[-63, 94, -173, 78, 12, 27, 113, 56, -59, -171, -5, -26, 0, 98, 2, 183, 20, 13, 11, 43, 23, 93, -51, 148, -187, 101, -73, -84, 190, 149, 70, 23, -347, -75, -128, -217, 0, -51, -163, -114, 10, -168, 270, -9, -10, -107, 169, -95, -118, 219, -313, -54, 71, 47, -142, -11, 147, 131, -67, 55, 80, -6, -14, -102, 25, -58, 25, 258, -88, -88, 20, 124, 17, -286, 65, -21, 110, 70, 87, -210, 95, -124, -167, -140, -129, -76, 2, 377, 41, -50, 129, 141, -160, -98, 240, 94, -77, 311, -146, 43, -8, -92, -66, -86, -140, -109, -56, 48, 135, -69, -26, 205, 147, 9, 112, -142, 64, -63, 0, -247, 119, -132, 53, 307, -34, -86, 20, -125, 34, -182, 162, -154, 130, -129, 228, 33, 2, 124, -70, 200, 30, -126, 196, 40, -89, -35, -85, -104, 16, -65, -363, -90, -9, -99, 79, -45, -21, 174, -72, -48, -51, -268, -15, -211, -294, -8, 80, 11, -305, -67, -241, 50, -225, 20, -72, 218, 118, -12, 19, -72, 26, -168, 85, 122, 144, 36, 67, 19, -28, -19, 58, 245, -52, 308, 195, -13, 71, 160, -14, 17, -37, -15, -75, -122, 16, -50, 8, 195, -102, -157, 162] => (78), (20)
[-265, 240, -170, -22, -212, -117, -30, 20, -160, -54, 199, 41, 182, 43, 75, 197, -7, -189, -129, 169, 288, 370, -141, 198, -324, -34, 177, 167, -165, 214, 58, -195, -38, -115, 141, 55, 188, 141, -86, 125, 10, -145, 200, -36, 103, 39, 68, -121, 72, 98, -381, -206, 69, 210, -135, -116, -11, 68, -80, 199, -46, -94, -191, 29, 54, -93, 58, -51, -10, -57, -27, 64, 50, -198, 72, -173, -19, 336, 159, -293, -67, -327, -83, -23, -35, -71, 234, 239, 24, 8, 216, 53, -123, -186, -12, 194, -29, 356, -51, 22, 24, 88, 35, -118, -120, -120, -121, 13, 96, -12, -96, 20, 139, 46, -30, -177, -3, -27, 137, -230, 345, -52, 82, 535, 125, -32, 12, -6, 139, -51, 133, 97, -96, 12, 66, 130, 171, 150, 53, 84, -57, -93, 325, 253, -216, -146, -194, -23, 145, -171, -175, -372, -180, 83, 73, -53, -116, 420, -17, -106, 22, 18, 309, -202, 6, -272, 112, -22, -170, 392, -491, 37, -161, -134, -33, 202, -127, -18, -239, 167, 185, 121, -77, -57, 70, 58, 107, -51, 124, -28, 114, -39, -45, 202, 230, -27, 89, 359, -40, -22, -123, 93, 52, -63, 33, -98, 100, 301, 14, -141, 86] => (84), (20)
[-44, 75, -28, 172, -9, 163, 216, 116, -165, -193, -45, -2, 135, 73, 11, 316, -25, -52, 150, 9, 60, -59, -68, 69, -21, 40, -62, 33, 89, 173, -97, 351, -259, -9, -77, -220, 0, -161, -167, -237, -46, -115, 251, -36, -190, 75, 111, -5, -45, 171, -22, 23, -33, -66, -44, -10, 128, 132, -124, -1, 74, 68, 60, -55, 87, 50, 32, 93, -46, -139, 85, -79, -56, -232, 193, 104, -51, -128, -50, -53, 197, -39, -144, -158, 80, -66, -52, 36, 237, 21, 176, 171, -15, -305, 106, 121, 127, 205, -37, 56, -62, -49, -291, -98, 30, -123, 1, 19, -10, -54, -117, -44, 96, 82, 344, -192, 99, -64, -39, -44, 25, -35, 135, 178, 110, -81, -120, -57, -9, -89, 75, -15, 179, -137, 132, -162, -143, -68, -76, 232, -55, 83, 61, -12, -60, -64, 72, -100, -52, -42, -320, 15, -72, -96, 90, 48, -79, -46, -89, 74, -52, -237, -116, -248, -106, 104, 161, 6, -93, -105, -99, -4, -257, 118, -29, 188, 181, -40, 134, -34, 280, -189, 104, 32, 59, -121, 18, 89, 9, 98, -79, 287, 76, 138, -30, -63, -6, -61, 100, -32, -31, -45, 12, -111, 90, -213, 82, 71, -164, -88, 265] => (78), (19)
[-115, 151, -195, 83, -212, -227, 46, 103, -137, -127, 215, 164, 124, -61, 22, 144, 64, -132, 4, 91, 241, 535, -53, 125, -320, 72, 90, 233, -224, 161, 88, -121, -83, -108, 243, -7, 140, 14, -26, 100, 85, -144, 159, -8, -2, -19, 23, -134, 5, -76, -435, -405, 45, 196, -97, -169, -27, 11, 4, 171, -1, 95, -60, -17, 73, -18, -108, 13, -27, -16, 51, 41, 7, -62, 100, -96, 2, 256, 214, -317, -61, -277, -124, -41, -271, -165, 151, 161, 105, -45, 256, 73, -101, -256, 28, 203, 44, 264, -54, -16, 3, 53, 129, -74, -186, -238, -40, 39, 107, -160, -21, 40, 176, 67, -7, -149, 121, -63, 22, -166, 280, 29, 25, 475, 193, -103, 6, -33, 222, -31, 100, 100, -26, -25, 204, 12, 89, 150, 73, -78, -35, -11, 192, 177, -235, -203, -36, -137, 75, -145, -146, -313, -213, 126, 95, -84, 18, 350, -67, -255, -3, 246, 321, -397, 6, 31, 118, 40, -182, 302, -361, -4, -51, -5, -72, 345, -89, 18, -162, 152, 192, 92, -33, -10, 85, -2, -85, 33, 138, -5, 159, -57, 35, 187, 140, 18, 32, 336, -19, -67, -42, 78, -66, -124, 57, 7, 101, 304, 40, -40, -14] => (84), (20)
[-48, -169, -36, 43, -111, 290, -87, -85, -56, 10, -53, 74, -88, 113, 63, 146, 72, 88, -45, 13, 76, -36, -72, 158, -11, -182, 60, -62, -68, 58, -13, 181, -135, -241, -285, -192, 3, -53, -274, -292, -39, 101, 127, -20, -67, -15, -2, -131, 122, 212, -106, 84, 41, 138, 58, -145, 22, 166, 26, 74, 31, -168, 140, -13, -69, 68, 31, -120, -87, -66, 124, -94, 58, -267, 118, -61, -54, 121, -8, -275, 123, -115, -65, -139, -67, 206, 15, 263, 65, 61, 193, 121, -71, -114, -8, 1, 138, 251, 133, 154, -95, -35, -1, -79, 20, 164, -13, -80, 126, -123, -77, 44, 3, 141, 110, -147, 41, 112, 146, -56, 177, -60, 134, 606, -34, -260, -181, 117, -20, -33, 248, 39, 8, -170, 35, 176, -115, 24, -51, 226, 96, -74, 157, 126, -43, -64, -160, -106, -203, -26, 7, -111, -5, 215, 75, 54, -77, 153, -88, 366, -233, -221, -344, -232, -56, 94, 149, -106, -99, -76, -21, -11, -401, -215, 10, 138, 82, 204, 36, 132, 297, -196, 99, 127, -31, 29, 175, 137, 245, 80, -18, 321, 151, 265, -4, -135, -53, -7, -38, 98, -29, 61, 3, -53, -42, -237, -38, 135, -88, -140, 20] => (84), (19)
[15, -42, -111, 106, 72, 317, 121, 69, -29, 157, -20, -11, 260, 127, 114, 497, -45, 88, 216, 1, -14, -22, 11, 85, -37, 26, -54, -19, 110, -3, -112, 64, -290, 9, -179, -173, 112, -58, -185, -321, -107, 58, 124, -51, -112, 51, 86, -164, -8, 469, -85, 14, -109, 2, -99, -125, 189, 188, -93, -8, 23, -144, 94, -39, -1, -61, 98, -43, -198, -91, 200, 138, -183, -3, 74, 111, -115, -79, -168, 30, 74, 41, -189, -228, -13, 348, -20, 80, 168, 83, 177, 110, -126, -53, 148, 51, 166, 253, -81, 92, 4, -14, -73, -133, 70, 72, -64, -98, -11, -174, 114, 34, 121, 81, 249, -162, 104, 92, 110, -9, 121, 31, 126, 281, 37, -147, -39, -19, 46, -97, 103, -209, 188, -97, -100, -68, -136, -33, -221, 190, -1, -273, 49, 24, 177, -26, -30, -42, -44, -102, -115, -27, -110, -40, -38, -55, -192, 104, -72, 130, -124, -252, -255, -140, -10, -65, 93, -15, 104, -49, -37, 173, -328, -18, -161, 133, 192, 20, 37, 28, 346, -173, 220, 178, 28, -79, 239, 11, 110, 152, -78, 162, -7, 334, 145, -6, -1, -64, 87, -48, -169, 52, 7, -135, 74, -145, 83, 5, -281, -126, 83] => (78), (19)
[-107, -70, -4, 300, -339, 226, 217, 5, -289, 35, 40, 150, 57, -88, 313, 251, 27, 79, 2, 73, 122, -74, 52, 145, -95, -301, 112, 228, -122, 196, -162, 161, 11, -78, 103, 11, 10, 38, 64, -169, -187, 203, 8, -162, -158, 214, -38, 28, -8, -185, 61, 149, -17, -15, -28, -69, 134, 31, -92, 92, -50, -151, 217, 74, 87, -140, -57, -318, 194, -59, -45, -110, 29, -190, 279, 95, -184, -75, -19, -110, 60, -85, 126, -329, 137, 110, 68, -155, 354, 51, 205, 124, -65, -299, -97, 159, 366, 111, 138, 73, -124, 196, 76, -4, 16, 104, 75, 31, -127, -102, 39, -53, -9, 118, 61, -100, 122, 86, -18, 220, -23, 69, 39, 243, 279, -29, -279, 130, 105, 146, 206, -28, 148, -234, 48, 8, -240, -75, 0, 309, -21, 275, -204, -37, 140, 12, 62, 5, -6, -24, -68, 16, -222, -38, -4, 58, -20, 129, -180, 265, -148, -219, -218, -163, 20, 207, 107, -219, -117, 116, -90, -16, -411, -156, -47, 115, 27, 19, 64, 84, 372, -14, 0, -142, -122, -188, 150, -90, 17, 121, 89, 396, 155, 144, -287, 86, -23, -40, 109, 206, 36, 75, 172, -69, 7, -294, 2, 24, -183, -103, -94] => (84), (19)
[79, -101, -36, 157, 7, 291, -2, 6, -31, -32, -86, 87, 92, 112, 133, 355, 28, 138, 34, 113, 25, -61, -168, -13, -7, -16, -122, -100, 35, -16, -38, 220, -189, -38, -243, -185, -55, -118, -248, -533, -50, -153, 191, -54, -16, -142, 76, -54, 37, 335, -159, 29, -80, -159, -49, -39, 112, 180, 7, -4, 34, -124, 62, -57, 50, 104, 41, 96, -126, -147, 137, 101, -95, -194, 72, 49, -39, 5, -55, -131, 137, 39, -43, -195, 11, -37, -129, 180, 129, 49, 210, 128, -27, -138, 65, 41, 50, 193, -6, 192, -159, 9, 6, -105, 64, 26, 78, 6, 10, -54, -46, -47, 33, 71, 303, -219, 65, 47, 54, -83, 31, -64, 131, 519, 48, -136, 12, -79, 47, -21, 303, 88, 85, -218, 107, 10, -62, 117, 101, 206, 50, -37, 109, 114, 18, -29, 59, -45, -229, -101, -129, 7, -54, -32, 220, -148, 90, 71, -159, 232, -119, 9, -327, -290, -151, 39, 206, 73, -152, -176, 37, 69, -387, -182, -14, 119, 27, 64, 40, -17, 260, -294, 223, 11, -47, 11, 37, 48, 4, -6, 88, 483, 33, 189, 44, -68, -13, 32, 7, 30, 98, -97, 23, -40, 3, -201, -78, 51, -149, -182, 73] => (78), (19)
[-116, 240, -78, 91, -284, -82, -23, 78, -235, 11, 214, 135, 84, 96, 158, 25, 21, -6, 28, 41, 141, 159, 57, 165, -193, 115, 96, 351, -140, 37, -2, -143, -29, 29, 392, 130, -26, -191, -68, 216, -103, -158, 127, 0, 35, 10, -152, 130, -93, -326, -216, -11, 5, 132, -124, 11, 11, 6, -213, 109, 12, 148, -11, -91, 70, -215, -87, 50, 126, -138, 32, -24, 142, -47, 200, -19, 85, -21, 156, -120, 40, -117, 199, -223, 93, -46, 152, -46, 240, -67, 280, 94, -174, -331, 67, 219, 141, 110, -139, -122, -89, 126, 70, 30, 113, -118, -1, 34, -67, -26, 14, -201, 33, 44, 101, -236, 173, 102, -81, 45, 181, -28, -117, 68, 379, 135, -84, 209, 177, 87, 235, 139, 120, -61, 212, 53, 73, 80, 8, 194, -348, 119, -34, 166, -49, -22, 52, -26, 172, -106, -187, 5, -235, -188, 117, -11, -64, 36, -336, -6, -57, 14, 212, -285, 36, 59, 303, -135, -253, 138, -249, 117, -261, 117, -21, -84, 39, 13, -52, 55, 167, 233, -109, 28, 76, -309, -12, -217, 16, -91, 248, 100, 59, -19, -80, 86, 50, 177, -132, 37, -56, 52, 170, -80, 21, -26, 164, -14, -20, -86, 176] => (84), (20)
[-134, 97, -5, -79, -55, -70, 92, -91, -171, -255, 88, -35, -127, -53, -52, 128, 135, -49, -75, 105, 143, 82, -135, 131, -213, -7, 74, -54, 66, 156, 27, -16, -61, -90, -63, -60, 18, 73, -237, -64, 68, -176, 292, 160, 8, 2, 133, -50, 32, 82, -265, -59, 7, 157, -51, -47, 305, 66, -86, 101, -71, -146, -17, -99, 69, -44, -24, 120, -65, -136, -21, 42, 120, -200, 146, -70, 17, 198, 43, -142, 19, -227, -52, 20, -45, -8, 56, 297, -39, -93, 97, 95, 27, -258, -19, 197, -7, 336, -113, 222, 17, -225, 14, -60, -144, -27, -105, 10, 106, -61, 8, 6, 198, 52, 59, -40, -95, 7, 101, -123, 100, -170, 156, 272, 52, -82, -74, -69, -2, -133, 225, -3, -76, -142, 157, 52, 67, 115, 49, 9, 165, -84, 266, 141, -193, 44, -180, -127, 82, -31, -314, -225, 16, 42, -13, 104, -164, 177, -77, 69, -50, -10, -23, -14, 12, 44, 164, -60, -213, -8, -329, 24, -278, -50, -44, 86, -38, 22, 173, 71, 25, -212, 1, 56, 219, 154, 90, -156, 17, -54, 31, 141, -87, 255, 9, -64, 136, 188, 33, 48, -82, 19, -61, -203, 19, -14, -25, 169, 178, -182, 165] => (78), (20)
[-88, 244, -158, 123, -7, -100, 327, 313, -215, -234, 197, -83, 76, -6, -30, 384, 95, 29, 209, 110, 216, 217, 7, 16, -173, 63, -35, 274, 136, 160, 21, 93, -240, 160, 36, -91, -15, -13, -121, -21, 94, -256, 199, -6, -75, 189, 93, -81, -43, 117, -304, -70, -50, -91, -186, -109, -88, 56, -159, 83, 38, 53, -19, -113, 137, -150, -11, 113, -52, -66, -13, 121, 56, -258, 122, -12, -36, 48, 87, -202, -69, -207, -206, -39, 31, -88, -99, 72, 189, -11, 91, 199, -73, -276, 190, 157, 71, 160, -186, 68, 39, 67, -61, -23, -215, -263, 41, -8, 23, -151, -83, -12, 188, 111, 166, -202, 15, -35, -16, -63, 108, -37, 74, 24, 169, 77, 27, -115, 123, -187, -9, -63, -68, -103, 268, -189, 65, -70, -59, 211, -22, 30, 108, -15, -45, -28, -12, -11, 181, -87, -416, -11, -141, -60, -22, -104, -122, 122, 169, -159, -3, 28, 208, -182, -46, -49, 66, -7, -178, 115, -331, 33, -37, 85, -49, 184, 167, -101, 124, 87, 36, -121, 75, 113, 149, -14, -63, -44, 63, -32, 111, -42, -86, 218, 118, 33, 57, 204, 129, -138, -162, -152, -117, -141, 63, -47, 42, 167, -194, -111, 192] => (78), (20)
[-113, 25, -144, 146, -122, 199, 247, 193, -187, 95, -181, 67, -70, -22, 234, 275, 39, -52, -89, 160, -8, -249, -74, 157, 19, -220, 56, -35, -118, 153, -52, 18, -12, -82, -62, -209, 36, 55, 6, -194, -170, 327, 37, -30, -17, -13, 225, -94, 123, -3, 16, -46, -28, 19, -28, -93, 24, 135, -14, 256, -142, -199, 16, -5, 51, -64, -14, -240, 73, 102, 71, -69, 73, -200, 65, 3, -8, 27, -3, -164, 132, -141, -84, -132, -33, -4, 40, 119, 133, 120, 108, 52, 23, -240, -25, 138, 37, 223, -1, 101, -144, 44, -85, -79, 117, -2, -43, 70, 56, -11, -26, 171, 6, 46, -126, -124, 33, 173, 91, 199, 110, 81, 115, 619, 80, -106, -193, -43, 26, 14, 251, 150, -34, -140, -18, 79, -247, -15, -34, 219, -74, 75, 106, 25, 21, -22, -103, 40, -64, -152, 13, -305, -113, 180, -39, -78, 123, 184, -8, 140, -270, -43, -194, -298, -16, 162, -53, -104, -45, 269, 79, 34, -190, -205, -49, 159, 48, -6, 86, 107, 320, -49, 95, -48, -38, 9, 26, 64, -13, 110, 64, 371, 114, 334, -41, -129, -36, 35, -15, -4, -63, 81, -2, -100, -52, -197, -44, 80, -255, -86, -194] => (84), (19)
